Here is a tiny trained network, its code and every weight. The questions are about switching its units off for an input and a target symbol, where a switched-off unit gives its printed mean instead of its output.

import numpy as np


def w(rows, s, z=0):
    codes = np.array(rows[::2]) - 128.0
    scale = np.full(codes.shape[1], s)
    scale[-1] = z or s
    return codes * scale


def norm(h):
    return h / np.sqrt((h * h).mean(-1, keepdims=True) + 1e-5)


def softmax(a):
    e = np.exp(a - a.max(-1, keepdims=True))
    return e / e.sum(-1, keepdims=True)


def log_softmax(a):
    a = a - a.max(-1, keepdims=True)
    return a - np.log(np.exp(a).sum(-1, keepdims=True))


def net(x, mask):
    ids = ['αβγζθλμστφψω'.index(c) for c in x.split()]
    T = len(ids)
    res = E[ids] + P[:T]
    u = 0
    for l in range(2):
        r = norm(res)
        for j in range(3):
            rows = slice(2 * j, 2 * j + 2)
            q, k, v = (r @ M[l][rows].T for M in (Q, K, V))
            z = softmax(np.where(np.tri(T) > 0, q @ k.T / 2**0.5, -1e9)) @ v
            o = O[l][rows]
            res = res + np.where(mask[u + j], z, o[:, -1]) @ o[:, :-1]
        u += 3
    return log_softmax(norm(res)[-1] @ U[:, :-1].T + U[:, -1])


Q, K, V, O = {}, {}, {}, {}
E = w([
[119,126,114],'α',
[144,112,189],'β',
[122,125,107],'γ',
[122,125,110],'ζ',
[163,166,103],'θ',
[74,173,172],'λ',
[153,146,74],'μ',
[154,174,145],'σ',
[181,103,106],'τ',
[42,154,189],'φ',
[175,96,116],'ψ',
[83,5,133],'ω',
],0.025)
P = w([
[166,121,254],'0',
[114,161,66],'1',
[175,154,133],'2',
[72,168,120],'3',
[154,141,32],'4',
[177,146,158],'5',
[71,168,134],'6',
[154,133,47],'7',
[183,145,157],'8',
[72,166,136],'9',
[153,133,51],'10',
[187,162,150],'11',
],0.013)
Q[0] = w([
[250,21,60],'0.h0',
[96,166,102],'0.h0',
[176,192,111],'0.h1',
[3,125,120],'0.h1',
[106,60,48],'0.h2',
[85,75,83],'0.h2',
],0.037)
K[0] = w([
[85,3,119],'0.h0',
[157,152,149],'0.h0',
[215,147,124],'0.h1',
[58,152,169],'0.h1',
[163,83,116],'0.h2',
[163,147,109],'0.h2',
],0.049)
V[0] = w([
[180,253,120],'0.h0',
[92,110,170],'0.h0',
[228,59,91],'0.h1',
[227,205,108],'0.h1',
[142,117,149],'0.h2',
[245,80,73],'0.h2',
],0.035)
O[0] = w([
[46,198,161,169],'0.h0',
[178,128,97,111],'0.h0',
[117,133,4,194],'0.h1',
[182,185,87,253],'0.h1',
[120,108,106,131],'0.h2',
[13,118,88,113],'0.h2',
],0.032,0.025)
Q[1] = w([
[162,111,155],'1.h0',
[135,84,110],'1.h0',
[138,161,116],'1.h1',
[132,11,57],'1.h1',
[62,3,165],'1.h2',
[78,69,123],'1.h2',
],0.04)
K[1] = w([
[149,122,172],'1.h0',
[126,95,119],'1.h0',
[122,150,109],'1.h1',
[80,57,219],'1.h1',
[83,4,116],'1.h2',
[94,61,94],'1.h2',
],0.045)
V[1] = w([
[70,165,134],'1.h0',
[61,73,174],'1.h0',
[133,164,84],'1.h1',
[151,62,120],'1.h1',
[126,2,121],'1.h2',
[180,126,156],'1.h2',
],0.048)
O[1] = w([
[213,92,57,143],'1.h0',
[149,25,157,84],'1.h0',
[90,116,212,163],'1.h1',
[122,60,82,111],'1.h1',
[3,83,187,3],'1.h2',
[142,161,217,132],'1.h2',
],0.031,0.032)
U = w([
[101,126,145,99],'α',
[133,119,156,105],'β',
[92,136,147,86],'γ',
[87,137,156,132],'ζ',
[157,173,122,54],'θ',
[174,93,173,175],'λ',
[115,148,117,44],'μ',
[175,127,132,94],'σ',
[119,109,110,116],'τ',
[140,91,161,177],'φ',
[96,94,97,171],'ψ',
[166,2,140,253],'ω',
],0.021,0.0063)

Each question gives the input, a string of symbols that net reads in full, and the target symbol t.
The units are the heads (2 rows each of Q, K, V and O). Each row of codes is followed by its name. A weight is (code - 128) times the scale printed after its matrix; where a second scale follows, it is the last column's (O and U).
mask holds one flag per head, layer by layer. A switched-off head (its flag False) gives its mean, the last column of its rows in O, instead of its output. The means were averaged over made-up inputs and are rounded, as every weight is.
A unit's drop is (log p(t) with every unit on - log p(t) with that unit switched off) / (log p(t) with every unit on - log p(t) with every unit switched off).
The circuit of an input: a set's keep is (log p(t) with only the set's units on - log p(t) with every unit switched off) / (log p(t) with every unit on - log p(t) with every unit switched off). Starting from all 6 units, units are removed one at a time, each time the one whose removal leaves the highest keep (on an exact tie, the one counted first), for as long as the keep stays at least 0.8.
units of the circuit, in order: the units of the circuit, biggest drop first
heads that matter: for each layer, one digit per head in row order, 1 if its drop is at least 0.15 and else 0, layers parted by /
drop of u: that unit's drop, to one decimal
input λ λ θ θ α λ ζ θ λ β, target λ: units of the circuit, in order -> [0.h1]
input ω φ λ ψ γ, target ψ: heads that matter -> 001 / 001
input β ζ β ψ θ, target ψ: heads that matter -> 101 / 001
input φ τ μ γ, target ζ: units of the circuit, in order -> [0.h1 0.h2]
input ζ τ ψ λ μ, target ψ: heads that matter -> 001 / 000
input β μ β θ ζ ζ λ γ ω θ θ β, target ω: heads that matter -> 111 / 000
input β τ σ λ α β ζ λ, target λ: heads that matter -> 011 / 000
input ζ α σ ψ ζ, target ψ: units of the circuit, in order -> [0.h2 1.h2]
input τ θ θ θ τ ω, target ω: heads that matter -> 110 / 000
input ψ θ ψ α α, target ψ: drop of 0.h0 -> 0.0
input ω ψ ψ, target ω: drop of 0.h1 -> -0.1
input λ θ φ ζ ω μ λ ψ μ, target ω: drop of 0.h0 -> 0.9
input ζ μ ζ α γ φ θ ψ θ ω γ τ, target ω: drop of 0.h1 -> 0.6
input σ μ ψ ζ ζ, target ψ: units of the circuit, in order -> [0.h2]
